Below is a small trained network, with its code and all its weights. Each question gives an input and a target symbol and asks what happens when units are switched off, that is, made to give their printed mean instead of their output.

import numpy as np


def w(rows, s, z=0):
    codes = np.array(rows[::2]) - 128.0
    scale = np.full(codes.shape[1], s)
    scale[-1] = z or s
    return codes * scale


def f(y):
    return np.maximum(y, 0)


def softmax(a):
    e = np.exp(a - a.max(-1, keepdims=True))
    return e / e.sum(-1, keepdims=True)


def log_softmax(a):
    a = a - a.max(-1, keepdims=True)
    return a - np.log(np.exp(a).sum(-1, keepdims=True))


def net(x, mask):
    ids = ['ΓΔΣΦβεζηθλξτψω'.index(c) for c in x.split()]
    T = len(ids)
    res = E[ids] + P[:T]
    u = 0
    for l in range(2):
        q, k, v = (res @ M[l].T for M in (Q, K, V))
        z = softmax(np.where(np.tri(T) > 0, q @ k.T / 2**0.5, -1e9)) @ v
        res = res + np.where(mask[u], z, O[l][:, -1]) @ O[l][:, :-1]
        u += 1
        y = f(res @ A[l][:, :-1].T + A[l][:, -1])
        res = res + np.where(mask[u : u + 16], y, B[l][:, -1]) @ B[l][:, :-1]
        u += 16
    return log_softmax(res[-1] @ U[:, :-1].T + U[:, -1])


Q, K, V, O, A, B = {}, {}, {}, {}, {}, {}
E = w([
[157,107,121,137,138,96,154,72,186,156,96],'Γ',
[148,140,146,180,108,106,119,128,125,92,137],'Δ',
[117,116,133,74,140,143,80,102,149,80,51],'Σ',
[87,244,112,153,123,87,156,110,98,149,167],'Φ',
[90,121,146,179,114,105,80,156,89,75,101],'β',
[111,128,149,66,126,174,125,105,131,91,99],'ε',
[163,152,134,52,137,144,128,146,161,107,101],'ζ',
[98,130,95,110,94,88,41,159,49,128,103],'η',
[147,136,128,49,120,159,112,123,136,97,98],'θ',
[131,187,60,165,133,32,117,164,171,107,130],'λ',
[149,122,165,106,104,117,94,129,146,185,154],'ξ',
[132,82,172,153,158,143,175,106,128,165,140],'τ',
[142,53,101,110,169,109,217,181,100,174,98],'ψ',
[170,3,106,120,105,100,201,82,67,83,97],'ω',
],0.026)
P = w([
[110,96,111,174,22,217,225,253,118,166,101],'0',
[72,88,151,123,117,85,142,151,158,122,87],'1',
[116,98,137,114,125,91,138,145,138,116,104],'2',
[143,95,133,115,141,99,127,137,119,114,103],'3',
[166,103,127,113,158,105,127,122,109,101,111],'4',
[183,94,127,117,172,113,118,109,93,103,103],'5',
[197,87,121,117,188,113,109,105,84,101,98],'6',
],0.011)
Q[0] = w([
[67,142,159,2,169,146,137,165,170,46,86],'0.h0',
[118,72,32,160,133,162,210,142,96,117,99],'0.h0',
],0.0082)
K[0] = w([
[61,125,66,166,41,232,186,178,126,119,39],'0.h0',
[134,130,96,190,255,115,196,15,70,122,68],'0.h0',
],0.007)
V[0] = w([
[144,123,81,246,185,47,181,170,253,231,103],'0.h0',
[172,176,109,142,160,40,31,234,162,65,19],'0.h0',
],0.0034)
O[0] = w([
[246,127,201,137,142,128,182,117,55,99,56,248],'0.h0',
[113,100,166,171,235,187,76,240,147,180,128,195],'0.h0',
],0.013,0.0011)
A[0] = w([
[159,38,95,91,190,160,141,147,183,116,33,99],'0.n0',
[120,105,96,67,203,153,133,190,176,75,112,76],'0.n1',
[179,193,161,90,133,180,143,174,170,79,126,89],'0.n2',
[93,194,104,34,168,167,87,114,121,147,118,101],'0.n3',
[116,170,198,95,22,110,110,75,185,107,179,90],'0.n4',
[137,138,144,181,65,66,153,134,253,183,148,126],'0.n5',
[153,157,22,144,123,176,82,64,239,108,145,102],'0.n6',
[126,64,84,222,148,115,138,173,179,198,206,76],'0.n7',
[97,92,186,137,122,187,166,139,137,162,192,106],'0.n8',
[197,152,179,113,132,154,110,80,141,103,167,46],'0.n9',
[133,201,46,89,171,118,228,179,120,175,110,97],'0.n10',
[185,156,125,173,106,91,80,126,155,95,172,134],'0.n11',
[55,153,126,162,151,113,133,79,156,158,243,2],'0.n12',
[118,139,110,224,87,221,162,129,152,77,202,53],'0.n13',
[144,231,79,150,37,145,101,70,174,104,199,80],'0.n14',
[164,178,185,187,155,104,64,151,145,211,113,86],'0.n15',
],0.0074,0.0047)
B[0] = w([
[107,169,156,117,60,154,189,139,141,113,167,254],'0.n0',
[164,113,145,152,118,159,109,104,178,119,167,184],'0.n1',
[119,84,116,148,78,167,83,64,129,110,2,167],'0.n2',
[88,129,151,153,112,124,68,140,147,107,169,176],'0.n3',
[131,164,94,129,186,150,58,85,69,156,114,168],'0.n4',
[77,119,159,181,92,172,142,116,124,199,76,178],'0.n5',
[65,128,63,109,142,132,162,155,122,194,79,146],'0.n6',
[208,166,154,124,95,62,139,134,87,92,57,148],'0.n7',
[136,121,100,163,183,15,85,136,196,172,95,145],'0.n8',
[117,127,111,115,124,134,109,116,61,69,97,153],'0.n9',
[99,111,128,90,81,116,95,97,137,97,199,171],'0.n10',
[100,48,137,144,163,126,106,121,126,105,141,154],'0.n11',
[132,115,182,133,95,145,61,97,178,51,173,134],'0.n12',
[78,119,114,104,185,165,192,118,108,121,121,135],'0.n13',
[48,133,147,141,137,88,104,151,130,78,72,147],'0.n14',
[115,147,107,114,134,117,120,56,78,142,144,198],'0.n15',
],0.0083)
Q[1] = w([
[131,127,154,113,98,35,193,82,89,141,202],'1.h0',
[158,132,66,255,146,86,129,131,65,135,232],'1.h0',
],0.0069)
K[1] = w([
[209,62,119,89,230,90,169,3,143,166,245],'1.h0',
[183,57,83,93,228,4,59,129,153,38,166],'1.h0',
],0.0045)
V[1] = w([
[164,104,106,170,102,219,161,20,223,137,93],'1.h0',
[167,92,150,73,35,67,54,137,113,253,123],'1.h0',
],0.0055)
O[1] = w([
[175,101,19,121,218,18,67,242,193,28,214,155],'1.h0',
[212,25,17,165,129,189,230,84,82,1,179,254],'1.h0',
],0.007,0.0058)
A[1] = w([
[135,53,118,94,136,123,189,137,134,122,205,66],'1.n0',
[176,118,127,193,136,102,146,92,104,85,111,233],'1.n1',
[160,203,135,104,164,36,156,105,115,139,96,23],'1.n2',
[104,162,78,111,141,155,121,33,117,146,157,81],'1.n3',
[193,174,92,112,201,85,129,127,164,108,108,126],'1.n4',
[125,207,147,156,123,88,95,220,121,113,150,51],'1.n5',
[143,107,88,128,154,41,108,136,106,144,161,58],'1.n6',
[151,100,151,175,149,203,205,155,116,166,139,76],'1.n7',
[115,166,139,141,145,58,175,64,157,225,143,135],'1.n8',
[105,130,110,72,105,12,91,170,95,212,123,111],'1.n9',
[88,148,145,146,102,115,83,154,172,188,184,104],'1.n10',
[133,103,151,116,166,136,143,65,166,173,154,190],'1.n11',
[132,161,157,191,167,138,134,155,71,189,102,111],'1.n12',
[134,184,158,101,171,176,70,108,175,172,170,93],'1.n13',
[122,100,183,117,93,122,48,172,93,89,92,233],'1.n14',
[172,137,160,158,215,177,113,219,175,119,153,2],'1.n15',
],0.011,0.0058)
B[1] = w([
[183,146,166,133,186,160,67,83,154,115,140,208],'1.n0',
[58,122,127,118,150,120,145,154,103,176,140,255],'1.n1',
[101,123,122,100,61,206,67,99,54,182,170,143],'1.n2',
[128,133,146,97,119,116,63,102,213,125,32,166],'1.n3',
[95,110,124,178,102,130,117,102,126,191,143,164],'1.n4',
[126,55,190,135,107,191,131,84,90,59,123,142],'1.n5',
[118,155,157,121,102,185,135,115,120,105,99,161],'1.n6',
[115,143,157,128,124,39,120,196,146,108,115,163],'1.n7',
[197,159,86,166,105,106,181,254,111,54,152,152],'1.n8',
[113,60,151,155,137,89,244,140,178,81,113,154],'1.n9',
[135,177,118,127,209,182,152,92,75,175,155,146],'1.n10',
[104,123,92,187,109,145,94,156,90,132,134,158],'1.n11',
[124,118,46,97,142,149,113,84,147,113,191,160],'1.n12',
[149,94,168,101,166,170,188,201,185,135,137,144],'1.n13',
[192,135,133,159,137,92,156,154,129,167,160,225],'1.n14',
[130,165,103,183,177,154,100,117,79,53,16,146],'1.n15',
],0.0099,0.016)
U = w([
[94,59,60,226,139,84,199,200,110,125,165,254],'Γ',
[107,118,126,185,163,200,1,25,86,251,139,130],'Δ',
[71,114,98,83,185,138,182,132,139,146,83,70],'Σ',
[123,178,89,107,120,184,248,107,79,91,64,96],'Φ',
[149,148,85,188,116,135,85,142,162,35,163,21],'β',
[145,166,122,184,166,119,168,96,111,93,52,12],'ε',
[100,140,107,123,182,209,164,164,91,89,112,31],'ζ',
[162,240,143,151,142,153,165,38,138,167,84,127],'η',
[114,144,166,123,134,209,173,115,130,172,139,41],'θ',
[88,155,46,51,122,170,88,191,164,114,225,154],'λ',
[68,190,83,133,130,45,87,91,155,68,112,187],'ξ',
[59,68,161,138,76,187,106,146,141,79,131,35],'τ',
[160,167,168,68,116,87,89,181,148,87,171,207],'ψ',
[110,57,102,96,119,205,192,47,125,30,186,101],'ω',
],0.0059,0.0042)

Each question gives the input, a string of symbols that net reads in full, and the target symbol t.
The units are the heads (2 rows each of Q, K, V and O) and the neurons (one row each of A and B). Each row of codes is followed by its name. A weight is (code - 128) times the scale printed after its matrix; where a second scale follows, it is the last column's (O, A, B and U).
mask holds one flag per unit, layer by layer, with each layer's heads first. A switched-off unit (its flag False) gives its mean, the last column of its rows in O or B, instead of its output. The means were averaged over made-up inputs and are rounded, as every weight is.
A unit's drop is (log p(t) with every unit on - log p(t) with that unit switched off) / (log p(t) with every unit on - log p(t) with every unit switched off).
The circuit of an input: a set's keep is (log p(t) with only the set's units on - log p(t) with every unit switched off) / (log p(t) with every unit on - log p(t) with every unit switched off). Starting from the 12 units with the biggest drops (on a tie, the unit counted first), units are removed one at a time, each time the one whose removal leaves the highest keep (on an exact tie, the one counted first), for as long as the keep stays at least 0.8.
units of the circuit, in order: the units of the circuit, biggest drop first
unit that matters most: the unit with the biggest drop
k most important neurons: the k neurons with the biggest drops, biggest first
k most important neurons of layer l: the k neurons of layer l with the biggest drops, biggest first
input τ η Δ η, target Δ: units of the circuit, in order : 1.h0, 0.h0
input ε Γ Γ, target Δ: 2 most important neurons : 1.n2, 1.n4
input Δ ε Γ θ, target ψ: units of the circuit, in order : 1.h0, 0.n13, 1.n14
input β ω ζ, target θ: units of the circuit, in order : 1.h0, 1.n13, 0.h0, 0.n1
input θ ω η Γ ξ ω Φ, target ω: 3 most important neurons : 1.n5, 0.n5, 0.n10
input λ Γ ζ, target ε: units of the circuit, in order : 0.h0, 1.n15
input ψ ξ θ, target Φ: units of the circuit, in order : 0.h0, 1.n0
input ε ω Δ η Γ θ, target Σ: 4 most important neurons : 0.n6, 1.n9, 0.n13, 1.n13
input Φ η ζ, target η: unit that matters most : 1.h0
input ξ θ Σ, target ω: units of the circuit, in order : 1.h0, 0.n8
input Σ ω ξ θ Γ, target Γ: units of the circuit, in order : 1.n8, 1.n11
input β η Δ ξ β ε, target θ: units of the circuit, in order : 1.h0, 1.n13, 0.h0, 0.n1
input Σ ζ ξ Σ λ ζ, target ζ: 2 most important neurons : 1.n15, 1.n13
input β Σ θ ω τ η, target Γ: 2 most important neurons : 1.n9, 1.n14
input ω Γ Σ, target ξ: 2 most important neurons : 0.n4, 1.n3
input ζ Φ Φ ω Σ ζ Σ, target β: 3 most important neurons of layer 0 : 0.n2, 0.n1, 0.n0
input Σ ζ θ η Γ ε, target ζ: 2 most important neurons of layer 1 : 1.n15, 1.n13
input β ζ ψ ψ λ θ, target θ: 4 most important neurons : 1.n13, 0.n1, 0.n13, 0.n3
input λ Φ θ, target ε: 3 most important neurons of layer 0 : 0.n2, 0.n1, 0.n0
input Γ η τ Γ ζ θ, target Γ: most important neuron : 0.n2
input ζ Γ ξ ξ ξ Φ, target ξ: units of the circuit, in order : 1.n3, 0.n10, 0.n14
input Γ η η Γ, target Δ: 3 most important neurons : 1.n4, 1.n2, 1.n0
input Φ Φ ψ ψ θ ξ, target Γ: most important neuron of layer 0 : 0.n0
input ψ ζ β θ Φ λ Φ, target λ: 2 most important neurons : 1.n8, 1.n12
input ξ η Δ Σ Δ Δ, target Δ: 2 most important neurons of layer 1 : 1.n8, 1.n9
input ψ θ Γ η θ Σ, target Φ: 2 most important neurons of layer 0 : 0.n0, 0.n2
input Σ θ ξ ε θ, target ζ: 4 most important neurons of layer 1 : 1.n15, 1.n10, 1.n13, 1.n5
